Below are the code and all the weights of a small trained network. Each question names an input and a class and asks about switching units off, where a switched-off unit gives its printed mean instead of its output.

import numpy as np


def w(rows, s, z=0):
    codes = np.array(rows[::2]) - 128.0
    scale = np.full(codes.shape[1], s)
    scale[-1] = z or s
    return codes * scale


def f(y):
    return np.maximum(y, 0)


def log_softmax(a):
    a = a - a.max(-1, keepdims=True)
    return a - np.log(np.exp(a).sum(-1, keepdims=True))


def net(x, mask):
    res = np.array(x, float).reshape(1, 4) / 4 @ E
    y = f(res @ A[0][:, :-1].T + A[0][:, -1])
    res = res + np.where(mask, y, B[0][:, -1]) @ B[0][:, :-1]
    return log_softmax(res[-1] @ U[:, :-1].T + U[:, -1])


A, B = {}, {}
E = w([
[161,152,66,118,194,83,95,33,25],'x0',
[208,231,146,58,47,75,242,83,136],'x1',
[217,20,152,202,79,210,181,82,80],'x2',
[181,115,132,196,183,1,180,219,112],'x3',
],0.0083)
A[0] = w([
[140,102,121,119,136,154,166,131,106,57],'N0',
[155,59,167,215,118,185,197,62,110,81],'N1',
[14,218,68,83,160,89,111,173,177,80],'N2',
[143,133,137,128,112,120,103,131,129,85],'N3',
[107,115,136,84,101,190,93,45,147,48],'N4',
[108,119,212,136,58,160,149,220,201,81],'N5',
[52,137,153,58,48,215,72,13,132,52],'N6',
[162,92,150,225,113,191,169,96,103,80],'N7',
[197,219,140,66,121,96,238,75,127,65],'N8',
[156,121,112,149,108,66,154,176,103,74],'N9',
[124,104,160,182,158,75,119,165,103,80],'N10',
[81,160,90,107,120,63,96,154,161,42],'N11',
[155,136,109,116,144,102,95,75,91,33],'N12',
[143,110,108,186,164,61,193,159,143,39],'N13',
[92,92,149,108,148,127,171,121,158,63],'N14',
[162,177,176,116,104,69,219,93,122,88],'N15',
[215,27,165,192,85,173,171,100,58,108],'N16',
[63,43,148,166,223,157,67,172,99,71],'N17',
[194,94,131,145,79,162,139,117,83,65],'N18',
[173,129,62,91,166,83,100,53,19,69],'N19',
[62,61,83,214,216,171,43,179,125,93],'N20',
[160,132,74,120,151,99,137,119,28,49],'N21',
[146,136,56,123,184,88,104,26,12,67],'N22',
[107,126,188,127,63,179,138,189,191,54],'N23',
[190,123,134,196,163,25,148,199,106,74],'N24',
[32,38,101,204,151,136,53,152,124,76],'N25',
[174,80,132,148,50,159,158,146,99,82],'N26',
[98,100,155,151,38,155,168,223,234,45],'N27',
[64,135,105,41,67,242,97,19,146,68],'N28',
[94,114,123,177,136,128,89,143,113,2],'N29',
[97,92,204,131,80,117,151,160,208,46],'N30',
[165,176,59,156,185,135,101,76,30,53],'N31',
[166,118,163,165,144,158,135,94,136,72],'N32',
[108,128,174,152,100,161,169,180,215,53],'N33',
[170,64,168,182,93,165,135,97,94,64],'N34',
[185,207,125,89,61,104,202,118,122,79],'N35',
[141,101,129,179,140,37,164,158,127,64],'N36',
[104,110,186,117,113,149,166,186,178,49],'N37',
[102,141,146,119,132,121,126,125,120,62],'N38',
[143,136,57,98,165,128,102,41,64,45],'N39',
[155,64,155,182,89,155,161,78,99,85],'N40',
[26,208,155,24,189,54,75,172,175,77],'N41',
[186,174,151,53,1,76,220,100,150,101],'N42',
[184,95,156,179,189,29,188,215,96,81],'N43',
[88,195,142,79,153,96,72,162,153,35],'N44',
],0.0085,0.0063)
B[0] = w([
[122,130,114,120,111,100,109,119,139,136],'N0',
[184,160,66,77,155,76,77,127,149,204],'N1',
[232,152,38,58,171,48,62,127,167,210],'N2',
[118,143,125,134,114,104,128,129,122,128],'N3',
[157,185,107,189,104,181,143,186,109,176],'N4',
[98,59,222,198,210,79,106,115,159,202],'N5',
[140,218,93,209,94,223,185,234,113,215],'N6',
[184,142,45,64,161,77,107,105,168,189],'N7',
[83,84,138,95,74,156,137,63,83,228],'N8',
[140,176,115,152,105,167,132,148,125,163],'N9',
[130,182,133,142,107,196,140,164,119,163],'N10',
[169,154,79,97,131,109,97,123,162,163],'N11',
[102,108,170,158,151,102,147,139,145,148],'N12',
[109,184,107,165,109,184,127,186,113,169],'N13',
[126,122,133,139,150,140,136,119,125,132],'N14',
[87,100,135,94,68,158,151,81,93,204],'N15',
[186,173,32,69,160,57,47,121,189,230],'N16',
[74,114,144,54,55,171,190,45,63,201],'N17',
[154,141,86,85,138,103,107,116,143,173],'N18',
[93,68,228,165,192,90,120,132,184,194],'N19',
[69,81,159,28,3,167,191,22,43,219],'N20',
[99,91,169,165,177,111,112,147,162,164],'N21',
[95,58,230,187,209,73,123,127,176,201],'N22',
[87,83,182,201,185,83,134,129,169,182],'N23',
[127,202,103,204,92,223,151,217,125,202],'N24',
[94,77,147,81,40,151,168,53,61,204],'N25',
[162,132,88,89,171,71,87,128,155,180],'N26',
[101,78,206,177,204,94,111,115,158,202],'N27',
[110,236,104,219,90,218,181,255,126,223],'N28',
[126,104,157,116,95,134,131,116,108,141],'N29',
[117,103,183,149,206,110,146,116,142,171],'N30',
[94,80,201,170,193,83,138,119,166,179],'N31',
[132,136,98,111,130,95,128,130,131,148],'N32',
[91,68,183,172,191,90,126,125,157,176],'N33',
[176,136,78,91,147,89,99,123,138,181],'N34',
[81,72,136,61,44,159,142,68,61,212],'N35',
[131,174,104,182,94,191,146,193,120,174],'N36',
[123,100,173,169,175,96,136,115,130,164],'N37',
[136,125,119,125,127,130,126,116,122,130],'N38',
[105,80,201,188,192,116,155,155,175,173],'N39',
[178,154,70,94,147,83,91,124,148,187],'N40',
[226,155,23,65,166,45,60,113,173,226],'N41',
[63,68,161,58,42,162,154,39,26,247],'N42',
[119,238,95,192,99,227,171,227,113,214],'N43',
[183,132,74,107,142,99,110,120,150,171],'N44',
],0.0071,0.013)
U = w([
[82,87,149,43,41,148,128,17,63,126],'0',
[204,150,18,64,171,36,68,103,177,253],'1',
[126,197,104,221,105,219,131,220,132,103],'2',
[95,71,254,199,227,62,107,103,178,11],'3',
],0.0087,0.00055)

Each question gives the input, the list of numbers given to net, and the class t.
The units are the neurons (one row each of A and B). Each row of codes is followed by its name. A weight is (code - 128) times the scale printed after its matrix; where a second scale follows, it is the last column's (A, B and U).
mask holds one flag per neuron, in row order. A switched-off neuron (its flag False) gives its mean, the last column of its row in B, instead of its output. The means were averaged over made-up inputs and are rounded, as every weight is.
A unit's drop is (log p(t) with every unit on - log p(t) with that unit switched off) / (log p(t) with every unit on - log p(t) with every unit switched off).
The circuit of an input: a set's keep is (log p(t) with only the set's units on - log p(t) with every unit switched off) / (log p(t) with every unit on - log p(t) with every unit switched off). Starting from the 12 units with the biggest drops (on a tie, the unit counted first), units are removed one at a time, each time the one whose removal leaves the highest keep (on an exact tie, the one counted first), for as long as the keep stays at least 0.8.
units of the circuit, in order: the units of the circuit, biggest drop first
most important unit: the unit with the biggest drop
top k neurons: the k neurons with the biggest drops, biggest first
drop when u is switched off: that unit's drop, to one decimal
input [7,-5,8,-8], class 1: units of the circuit, in order : (N16)
input [5,7,8,5], class 1: top 3 neurons : (N16 N1 N20)
input [-3,-6,1,6], class 0: top 3 neurons : (N20 N17 N25)
input [4,6,-6,5], class 0: top 2 neurons : (N8 N42)
input [5,-5,-2,5], class 0: top 2 neurons : (N20 N17)
input [-2,-6,-2,-7], class 2: top 4 neurons : (N28 N6 N42 N4)
input [6,0,-1,-7], class 2: top 2 neurons : (N28 N6)
input [-7,6,5,4], class 3: top 3 neurons : (N5 N27 N20)
input [6,8,-7,-1], class 0: top 2 neurons : (N42 N8)
input [6,-6,-5,5], class 0: top 2 neurons : (N20 N17)
input [5,-8,7,6], class 0: top 3 neurons : (N20 N17 N25)
input [7,5,5,8], class 2: top 2 neurons : (N43 N24)
input [5,3,5,1], class 1: top 2 neurons : (N16 N5)
input [-2,-1,-6,7], class 2: most important unit : N43
input [1,6,7,5], class 1: top 3 neurons : (N16 N20 N1)
input [-4,-7,6,4], class 0: drop when N25 is switched off : 0.2
input [5,2,4,1], class 3: drop when N31 is switched off : 0.1
input [-7,4,4,-8], class 2: drop when N6 is switched off : 1.0
